(in the rows, 128 means zero)
Here are made-up elements, facts about them, and rows of numbers that follow some of those facts. Name the element behind each unnamed row.

Facts:
Σ: is of sort; Φ: uses
[plabron mefe ledrezu gatik drokeko klufle stegrelum flapar fugik legrem kluklo guker bropor rabur drosti dribil trotos boza pivok flodra lubru treklo groflas gatapan digrum trumek nomir kunisti pluvu skotrer vatrem niklil dasu zopletrul nosem flibru tizel kamak degra klaror veflil vuskim gradem klestibim labro nime flumos plibin] Σ b
[fiser flonin zitrezul nesemo nepem vumipla branu romil bekul gremal fluna tripam] Σ d
[tregrem stekludi lusek rostor nudon plaser poko seplam steklum trosebrim difle miskavo stagabol rastem lotrer grugror fika rustusun maral] Σ e
[kigos pledunar sovizok plasun mevu klisken grovil lamun gustik kiton kosker brevigre gostidrum zuflek gegra vufi sostul nuplal buder lostol triflim tuskivir grebras fakesor luskol stonor lotibre skapu stetru mubrisa testu kagol grova zupli rekul drudis nunubrir nive fluman tuflo bozafam fusofes kuvus trobriton bresom brupok grulestak bigren zabom drogro vuman buzun listobrul digril grupamen skoskil kope braske tostasti grugra gromo zoklol kliste plitir zadro bristona momun kogen trokasik fesok luzi zefiplos divem rosol vadrem lamur sogron fazam vemes nefla stede flavek tudri lakal ronus trifluflur sira driplik sudrur tege zumar gripal dropus] Σ a
[lofasi ridi fligre mudu skemol plotok ninur sistudrek vurek stosa sikem pelom brigron flaklir fipo lufi gefem fedrom trupek groreta fotrol pograk sibrir gribuse tuskalu kaviton] Σ c
fiser Φ [trobriton lamur degra zabom]
kigos Φ [mefe]
sovizok Φ [poko stetru trotos mevu vumipla]
ledrezu Φ [momun treklo sikem]
klisken Φ [ridi]
gatik Φ [nunubrir grovil stegrelum]
lofasi Φ [zoklol]
fligre Φ [triflim plotok trotos]
gustik Φ [kaviton grova sogron stagabol flapar]
legrem Φ [flonin tuflo]
mudu Φ [pledunar bigren zupli grulestak gribuse rabur]
guker Φ [plabron kliste]
buder Φ [bigren tege skoskil]
lostol Φ [kaviton brupok drudis trokasik]
tuskivir Φ [trifluflur nunubrir vurek ninur tostasti]
fakesor Φ [nomir difle steklum nuplal]
flodra Φ [digril bresom tuflo]
nudon Φ [pledunar dropus zitrezul rekul driplik drosti]
nesemo Φ [nime ninur bropor]
lotibre Φ [steklum tuskalu kliste ninur gribuse skotrer]
lubru Φ [trokasik testu]
skapu Φ [kunisti sudrur tregrem labro zabom]
mubrisa Φ [grebras]
kagol Φ [gremal gostidrum bozafam]
plaser Φ [stagabol kosker driplik]
nepem Φ [kunisti nime zupli kluklo boza fluna]
pluvu Φ [kluklo lamun gatapan vumipla]
branu Φ [sostul gribuse]
vatrem Φ [fugik]
romil Φ [tege vufi nosem tudri digril]
sistudrek Φ [dribil grupamen]
dasu Φ [fotrol kuvus kiton stede]
vuman Φ [ronus gegra mefe vufi]
listobrul Φ [bekul tudri]
zopletrul Φ [flaklir nime vufi]
trosebrim Φ [pelom nosem klufle]
flibru Φ [rastem fugik flonin fluna sostul gribuse]
kope Φ [sibrir zupli testu]
miskavo Φ [flaklir veflil niklil groreta]
braske Φ [drokeko kuvus tostasti]
brigron Φ [zoklol]
grugra Φ [zoklol momun zumar]
gromo Φ [nive zuflek tizel ninur tostasti]
kamak Φ [momun tostasti]
zadro Φ [ridi nunubrir niklil]
bristona Φ [drogro trifluflur brevigre kiton grebras]
fipo Φ [kliste stosa skotrer]
gefem Φ [dribil digril plasun stonor]
vuskim Φ [brupok plitir]
luzi Φ [klaror groflas mefe groreta]
klestibim Φ [dropus]
rosol Φ [fesok klufle]
vadrem Φ [kluklo divem tudri]
fedrom Φ [trumek lufi sikem kogen]
trupek Φ [kunisti digrum klaror vurek sira]
lotrer Φ [fusofes rostor tripam rekul plitir]
fazam Φ [grupamen grulestak stekludi stosa flapar bozafam]
vemes Φ [lamur stekludi labro]
nefla Φ [ronus zefiplos gradem zabom]
grugror Φ [nomir drokeko kliste buzun fluman]
flavek Φ [grova difle lamur groflas flonin]
lakal Φ [gegra mefe]
fika Φ [tuskalu vufi zitrezul tripam]
flumos Φ [pivok kliste]
gripal Φ [skemol klufle plasun sostul lusek]
rustusun Φ [fluman seplam lusek kogen]
plibin Φ [pograk driplik]
maral Φ [luskol mefe]

Some rows with their names:
skoskil: [105  98 120 144 117 125 121 197  92 116 102 123 113 153  72 184 112 140
 165 137 110 109 172 155 123 133 185 152 108 110 100 124  72  86 121 142
 156 151]
sudrur: [107  99 122 145 115 125 120 198  89 115 102 124 113 153  72 184 113 141
 165 138 110 107 171 154 121 131 187 149 109 111  99 123  75  90 121 143
 156 153]
vuskim: [ 92 131 167 127 104 102 112 184 103 112 115 127 174 177  94 172 163  95
 137  82 117  94 164 140  98 115 175 144 174 129 153 109  91 108 186 116
 138 137]
tege: [106 101 120 143 115 125 122 198  92 115 101 120 110 151  72 184 114 141
 166 137 112 109 171 157 127 133 187 155 108 111 100 124  69  82 123 138
 155 145]
gripal: [ 96 102 123 140 131 131 122 204 114  99  97 115 117 152  86 179 111 135
 159 142 106  95 162 159 123 138 183 127 117 108  99 144  62  80 141 133
 147 158]
fluna: [100 103  96  95 163 135 128 193 106 104 104 130 152 136  67 136 157 145
 181 108 116  69 145 159  84 108 168 189 129 167 155 125 101 149 126 137
 149 121]
digrum: [104 130 169 125  89 103 108 179  83 119 112 140 165 181  85 173 157 101
 147  85 120 102 166 155 101 106 175 155 167 135 167 105  92 101 166 124
 152 130]
grugra: [ 88  88 128 135 118 125 107 198 117  83 110 120 112 147  88 184 107 130
 151 126  91 116 156 141 125 143 180 132 107 106  89 129  56 120 129 138
 153 149]
kiton: [105  97 122 145 117 125 121 196  90 118 101 124 113 152  74 184 112 139
 164 138 109 107 172 154 122 132 186 148 108 109 100 122  75  90 119 144
 155 154]
vufi: [104  99 118 143 116 125 129 198  96 119 102 115 107 150  70 185 114 137
 165 135 114 114 168 157 128 135 190 165 108 109 101 122  64  77 124 136
 149 137]
zefiplos: [106  98 122 145 116 125 120 197  91 115 103 124 114 153  71 184 113 140
 165 138 110 108 172 154 122 131 187 148 109 110 100 123  75  88 119 143
 156 153]
fligre: [135 134 109 126  96 119 107 185  96 112  93 105 157 134  62 143  99  83
  97 130 101  83 159 124  96 151 163 134  94 157 133 140 105 135 169 116
 136 103]
sibrir: [146 130 106 126  86 117 105 178  79 122  92 115 154 141  52 143  94  90
 105 127 105  90 169 133 100 146 160 151  86 160 146 135 108 128 153 125
 146 100]
flaklir: [146 132 106 126  85 117 107 179  79 124  92 112 149 138  52 143  95  88
 106 126 106  92 167 135 102 147 163 155  86 161 145 134 105 125 153 122
 144  94]
zadro: [ 96  99 127 144 134 127 126 199 104 115  98 115 114 138  90 184 117 127
 155 140 108  96 161 144 117 136 188 128 118 102  85 124  74 106 136 137
 143 156]
ronus: [106  99 122 144 115 126 123 198  89 115 102 123 112 154  69 185 111 138
 164 139 111 110 169 154 121 132 191 153 110 110 101 123  75  87 119 143
 153 151]
legrem: [ 96 137 173 124 100 108 108 191 101 100 111 131 171 179  94 170 158  95
 143  92 116  88 158 153  98 109 179 127 180 136 156 119  89 100 184 117
 144 138]
groflas: [105 130 170 126  88 103 108 183  82 114 113 141 167 184  82 173 155 100
 148  87 120 102 166 153  98 105 180 152 170 136 166 107  95 102 163 126
 150 132]
rustusun: [ 84  93 111  85  95  98 111 206 102 127  58 129 154 172  87 160 147 105
 130 126  88 103 125 146 118 110 148 135 128 177 100 111  90  81 160 144
 105 148]
vurek: [146 131 110 125  88 118 105 179  75 126  90 116 149 137  56 143  94  87
 106 127 105  89 165 136  99 144 160 147  85 160 146 134 110 133 150 125
 146  98]

Name these rows:
No name comes twice in this set of rows, the named rows included.
[ 93  91 108  85  85  97 108 199  84 139  57 140 151 179  78 161 142 112
 137 125  91 112 134 153 121 103 145 153 119 180 113 106  94  75 141 152
 115 145]  steklum
[ 94 105 126 144 127 129 119 205 112 107 101 116 119 149  81 183 117 136
 151 146 107 101 162 144 115 136 184 134 115 106  89 128  75  96 134 133
 149 161]  fakesor
[107 100 123 145 115 127 119 200  90 111 102 122 112 151  72 183 112 141
 167 141 111 105 170 158 124 130 187 144 110 113 100 127  73  84 122 143
 158 153]  tuflo
[104 129 168 124  94 106 108 180  87 116 109 142 168 186  87 169 153 101
 147  85 118  98 169 161 102 106 171 150 168 135 174 116  88  94 167 125
 151 134]  fugik
[ 95 106 125 145 125 127 119 206 109 105 104 113 123 149  78 184 118 138
 154 145 106  99 165 140 115 136 189 132 116 108  84 127  78  96 138 135
 149 165]  fazam
[103 128 166 128  90 102 110 178  85 122 114 140 168 183  84 172 157 101
 146  80 119 102 170 151 103 108 174 160 166 133 167 106  91 102 168 125
 150 130]  drosti
[106 103 119 143 111 125 122 199  94 116 103 116 106 144  71 184 117 141
 168 136 115 112 168 159 131 134 189 157 112 114  96 120  64  79 127 134
 157 139]  tudri
[104  94 123 142 113 124 117 196  92 110 104 126 112 152  73 184 110 139
 164 134 107 112 170 153 124 132 184 151 107 111 102 123  71  95 118 144
 157 150]  zumar
[ 88 105  98  92 185 143 127 198 135  91  97 125 161 143  81 129 153 140
 169 114 110  56 137 162  79 115 161 165 137 161 158 148  92 142 143 128
 139 135]  branu
[103 126 170 125  90 105 129 189  83 108 112 139 163 198  71 177 146  82
 145  85 120 113 153 149  82 108 199 168 175 127 179 110  98  97 149 129
 130 123]  mefe
[ 90 114  95  93 163 137 135 202 129  95 109 106 143 118  74 139 170 135
 176 111 121  70 128 155  91 116 178 189 140 169 134 120  83 140 151 114
 138  98]  romil

Now the same elements, written a new way:
Named rows:
grulestak: [125 125 131 207 103 126 134 168 165 151 150  89 135 154 122 154 177 158
 107 133 122 140  95 119 150 122 148 146 128 140]
divem: [119 136 130 210  81 125 133 165 166 149 152  92 134 151 120 156 173 158
 118 127 123 145 100 124 158 120 137 146 126 147]
lamur: [128 121 140 203  92 115 148 168 156 150 147  91 134 125 120 167 183 168
 106 149 119 141  81 112 153 129 137 176 128 134]
bozafam: [121 126 135 204  94 119 135 168 165 150 151  91 134 148 123 156 182 158
 113 133 118 141  89 121 154 123 144 149 127 140]
driplik: [129 129 125 194 111 102 120 188 164 142 143  92 131 167 135 138 192 150
 109 133  98 134 107 121 161 122 157 140 124 138]
rosol: [100 158 158 136  72 104 115 166 152 152 114  94 146 119 106 157 128 137
  80 155 107 132 125 129 107 120 143 140 113 139]
mevu: [122 128 132 209  97 124 135 166 165 150 153  91 134 152 123 153 174 156
 115 133 119 143  95 122 151 120 143 148 126 145]
vemes: [101 136 164 114  77  88 120 167 115 151 126 100 139 119 107 164 166 141
  79 155  88 130  83 124 117 127 138 150 121 133]
fusofes: [122 128 130 204  98 119 133 167 164 148 148  90 133 156 125 149 180 155
 112 130 118 142  97 122 153 122 144 145 128 144]
zupli: [127 131 128 207  95 129 128 169 166 148 144  89 134 157 123 149 169 158
 102 132 125 141 113 121 151 121 150 143 126 146]
grovil: [122 125 132 203 103 123 136 165 166 147 154  91 135 151 124 150 182 155
 107 135 119 145  95 121 148 120 140 146 128 149]
legrem: [ 80 170 151  93 153 157 160 212  86 132  85 130 173 118 105 159 122 168
  79  95  76 130 129 131 162 119 152 171  86 170]
flumos: [ 76 129 167  96 156 155 157 211  85 145 104 132 175 122 105 160 189 130
 101  80  75 134 131 133 157 110 168 144  88 160]
fugik: [ 96 144 119 130 155 156 162 213 112 132 118 107 170 159 109 149 139 180
  82  80 103 135 129 127 168 118 158 180 102 185]
kunisti: [ 88 146 125 121 156 158 159 210 111 133 133 128 164 145 112 149 173 179
  93  80  83 141 114 129 167 116 147 186 100 185]
skemol: [132 179 120 145 146 156 160 173 168 163 103 122 170 164 136 150 111 129
 102 129  67 157 135 103 162 104 165 195  90 131]
fotrol: [130 171 121 128 149 155 159 172 168 162 113 127 170 162 137 149 112 126
 106 134  68 157 134 104 161 102 166 195  91 130]
sistudrek: [107 191 146  92 120 147 150 175 151 164  77 132 174 121 130 153 108 125
  82 152  65 154 137 115 142 103 165 188  79 131]
fedrom: [110 189 144  93 135 147 150 176 158 164  84 132 173 124 131 146 108 123
  80 154  68 154 139 113 129  99 166 186  80 129]
seplam: [ 78 111 144 208 113 132 159 211 145 134 128 105 149 122 136 135 105 162
 129  98  71 152 137  98 157 128 163 192 131 186]

Which element is each row?
No name comes twice in this set of rows, the named rows included.
[124 162 124 135 151 155 159 175 166 167 110 127 173 160 136 155 114 127
 122 121  67 157 128 104 163 104 167 194  91 132]  stosa
[ 78 183 151  93 145 156 159 207  88 133  89 132 175 119 105 157 123 168
  78  90  75 131 134 132 163 114 143 165  83 178]  flodra
[135 172 119 169 156 154 161 197 166 168  87  95 175 167 134 151 109 130
  83 116  72 156 140  99 139 106 167 187  88 129]  gribuse
[107 195 144  92  94 151 152 169 158 164  79 132 175 121 123 159 108 124
  81 154  66 155 140 118 145 103 166 187  79 130]  gefem
[ 88 166 123 142 154 155 160 208 118 132 115 121 170 152 108 155 135 182
  91  80  97 140 130 130 166 116 149 184  98 187]  klufle
[ 83 157 120 129 153 156 160 206 137 130 132 130 167 158 111 142 162 174
  98  79  90 148 138 131 165 108 145 165  92 190]  nime
[115 114 131 171 143 136 134 163 167 150 160  91 136 140 124 140 196 136
  85 150 106 156 117 116 106 102 127 154 132 187]  tostasti
[122 190 136  97 145 152 144 200 156 166  76 127 174 134 129 144 109 123
  80 154  67 152 140 109 118 102 168 163  79 131]  mudu
[103 151 155 124  76  90 116 173 148 147 117  97 135 122 108 147 153 133
  79 154  93 130 125 128 112 120 150 141 113 135]  kope
[108 157 156 156  73 126 117 170 155 154 102  90 154 119 106 161 120 145
  79 151 124 130 132 126 101 123 152 142 113 137]  gripal
[ 88 140 127 113 156 157 160 209  96 132 133 127 163 138 113 157 178 180
  96  81  81 139  93 128 168 120 145 192 105 176]  labro
[125 123 138 200  90 115 143 165 160 148 154  91 134 130 120 164 182 164
 112 145 118 142  82 117 155 125 136 167 127 137]  zabom
[100 141 164 111  73  87 120 166 130 147 126 103 138 115 108 162 162 139
  82 156  92 131  87 127 116 124 137 146 119 133]  skapu
[126 129 126 199 101 109 122 176 164 144 145  89 131 165 133 140 188 150
 107 132 108 137 106 122 157 120 151 144 125 140]  dropus
[111 127 138 180 124 144 126 164 165 164 163  89 134 162 125 146 172 149
  96 131  93 141 102 121 123 109 126 162 130 170]  momun

Now the same elements, written a new way:
Some rows with their names:
stede: [129 170 126 130 138 139 123 109 117 147 113 115 157 118 119 117  90 120
 122 129 141 143 166 130 112 142 135 126 136 138 109 122 100 136 105 139
 125 123]
miskavo: [128  88 106 149 146  96 140 139 108 126 142 177 104 123 166 142 150 108
 128 145  77 151 100 124 120 116 133 101 163 121 217 122 180  98 161 135
 122 144]
flapar: [131 120 161 118  99 101 134 118 165 119 157 147 119 135  80 130 132 119
 130 113 148 105 143  96 137 119 138 141 103  91  92 173 157 141 129 133
 129 111]
flaklir: [117 131 129 107  79 117 141 156 149 161  98  87 111 147 163 133 146 160
 113 123 138 113  78 125 145 110 124 156 111 102 164 100 142 101 118 123
 166 162]
skemol: [109 168 130 107  84 104 150 120 141 172 109  94 123 150 132 114 128 134
  95 120 148 114  94 135 135  85 145 175 111  85 131 120 135 120 124 121
 159 175]
difle: [125 156 120 131 127  79 168 102 137 157 144 172 133 124 116 129 102  81
 123 140 106 144 143 100 120  90 143 132 157  99 201 144 149  99 145 146
 137 153]
tudri: [114 157 102 117 122 136 104 123 113 142 108  99 154 110 121 110  94 118
 123 133 130 158 152 109 108 150 134 112 128 134  98 125 122 133  95 157
 125 107]
divem: [123 168 118 124 133 137 117 114 117 145 112 109 156 115 117 114  92 119
 123 132 137 148 161 122 111 141 133 122 133 137 105 124 106 135 101 145
 126 117]
sostul: [140 166 122 110 166 133 139 124 118 123 112 147 150 120 116 144 127 127
 119 126 146 100 155 160 146 128  99 150 127 174 141 110  54 107 121 137
 117 121]
klestibim: [122  82 140 128 116 105 109 121 126  97 165 155 101 135  98 118 162 119
 119 118 125 119 112 118 126 123 146 124 109  97  74 174 188 164 148 124
 108 110]
grovil: [140 142 128 130 142 146 125 139 125 136 106 118 148 119 139 139 110 142
 136 131 137 133 153 132 127 157 111 119 136 161 143 103  93 117 105 136
 129 115]
bresom: [124 172 120 125 137 136 121 112 117 144 113 113 157 116 115 117  92 118
 121 129 140 143 162 128 113 139 131 126 133 139 106 125  99 133 105 143
 124 119]
lofasi: [ 75  98 151 156 126  96 152 129 133 130 114  49  98 117 124  97 195 179
 137 156  89 143   5 167 120  44 116 167 146 151 175 137 146 152 115  78
 147 145]
romil: [ 99  86  64 131 109 151 110 163 108  89 151  74  82 138 144 139 134 119
 174 152  78 147  65 106 160 132 157  99 115 126  97  97 150 106 167 133
 129 116]
luzi: [135 117 124 180 162 189  88 148 115  93 120 116 138 103 183 134 147 129
 120 115 103 135 136 190 102 127 115  80 139 145 116 118 106 102 133 129
  95 141]
gegra: [128 173 133 154 132 162 111 118 134 134 116 100 162 107 136 120  93 113
 120 118 132 143 171 143 100 125 132 105 136 123 101 132  98 115 107 143
 118 137]
vatrem: [138  70 148 122 139 109 122 138 133  81 162 179  94 139 107 145 189 133
 124 116 130  86 105 142 153 120 115 139 106 127 110 158 154 139 159 116
 106 109]
ledrezu: [139  56 175 157 135 105 126 140 134  95 160 151  90 138 114 146 179 152
 144 125 120 110  97 135 137 135 130 128 125 127 124 153 176 158 145  99
 112 102]
rabur: [134 123 165 119 100 102 137 116 167 118 158 150 120 136  78 134 131 118
 128 111 150 100 146 100 139 118 137 145 104  91  92 173 154 140 130 132
 126 113]
zitrezul: [110 157 103 133  98 138 150 118 138 129 155  76 112 148 105 134  77 100
 172 142 115 134 119  95 158 112 173 133 123 101  93 113 112 113 155 126
 144 136]

Name these rows:
No name comes twice in this set of rows, the named rows included.
[122  85  96  78 105 182 136 128 143 131 113 133 115 155 192  71 180 160
 119 127 130 134  59 132 127  91  92 138 120 117 155 125 141 159 165  71
 174 210]  fipo
[159  52 198 177 144 103 134 135 124 112 161 158  85 156 127 156 168 163
 146 123 128 111 105 143 135 158 146 128 136 122 136 137 187 172 151  81
 112 107]  kamak
[141 131 149 117  93 125 157 144 142 173 102 109 111 168 175 136 136 168
 115 120 152 108  92 136 145 128 130 163 122 101 177  86 139 122 133  94
 170 180]  ninur
[132  70 142 118 136 104 120 141 131  79 161 177  92 136 103 148 192 131
 122 116 127  87 101 140 155 119 117 140 103 128 107 158 155 135 157 122
 104 104]  legrem
[150 102  99 103 175 198 118 112 104 107 122 172 145 134 169  91 145 138
 133 133 133 143 137 151 115 144  89 110 144 175 133 120  90 170 154  87
 129 158]  lotibre
[132 114 142 109 154  88 134  95 116  88 176 205 104 145  67 133 179 100
  95 109 145  71 122 164 156  88 134 171 101 115  74 180 130 153 174 117
  91 125]  flibru
[108 105 153 184 185 127 128 117  99 113 119  83 131  97 118 112 151 163
 158 160  92 165  86 172 102 113 113 123 172 200 151 129 110 167 104  93
 109  97]  grugra
[126 131 111 128 123 160 101 157 130 125 101  98 147 106 153 132 115 138
 137 129 123 146 147 118 116 158 109  96 128 150 130 108 111 104  98 154
 129 109]  vufi
[123 125 126 202 141 134 128 116 135 114 159 158 125 106 174 127 135  71
 110 121  69 153 129 160  86  62 152  78 165  74 172 160 171  78 170 138
 102 185]  maral
[ 87 167 166 174 159 108 148  87 138 136 119  51 159  81  63  92 112 139
 161 160 105 171 112 142  91  74 120 142 168 181 134 162  87 165  74 111
 125  95]  zoklol
[130  44 137 130 108 124  94 162 137  84 154 148  90 132 133 138 181 142
 134 118 115 118 100 113 133 148 126 100 106 109 102 153 197 138 145 128
 114 100]  zopletrul

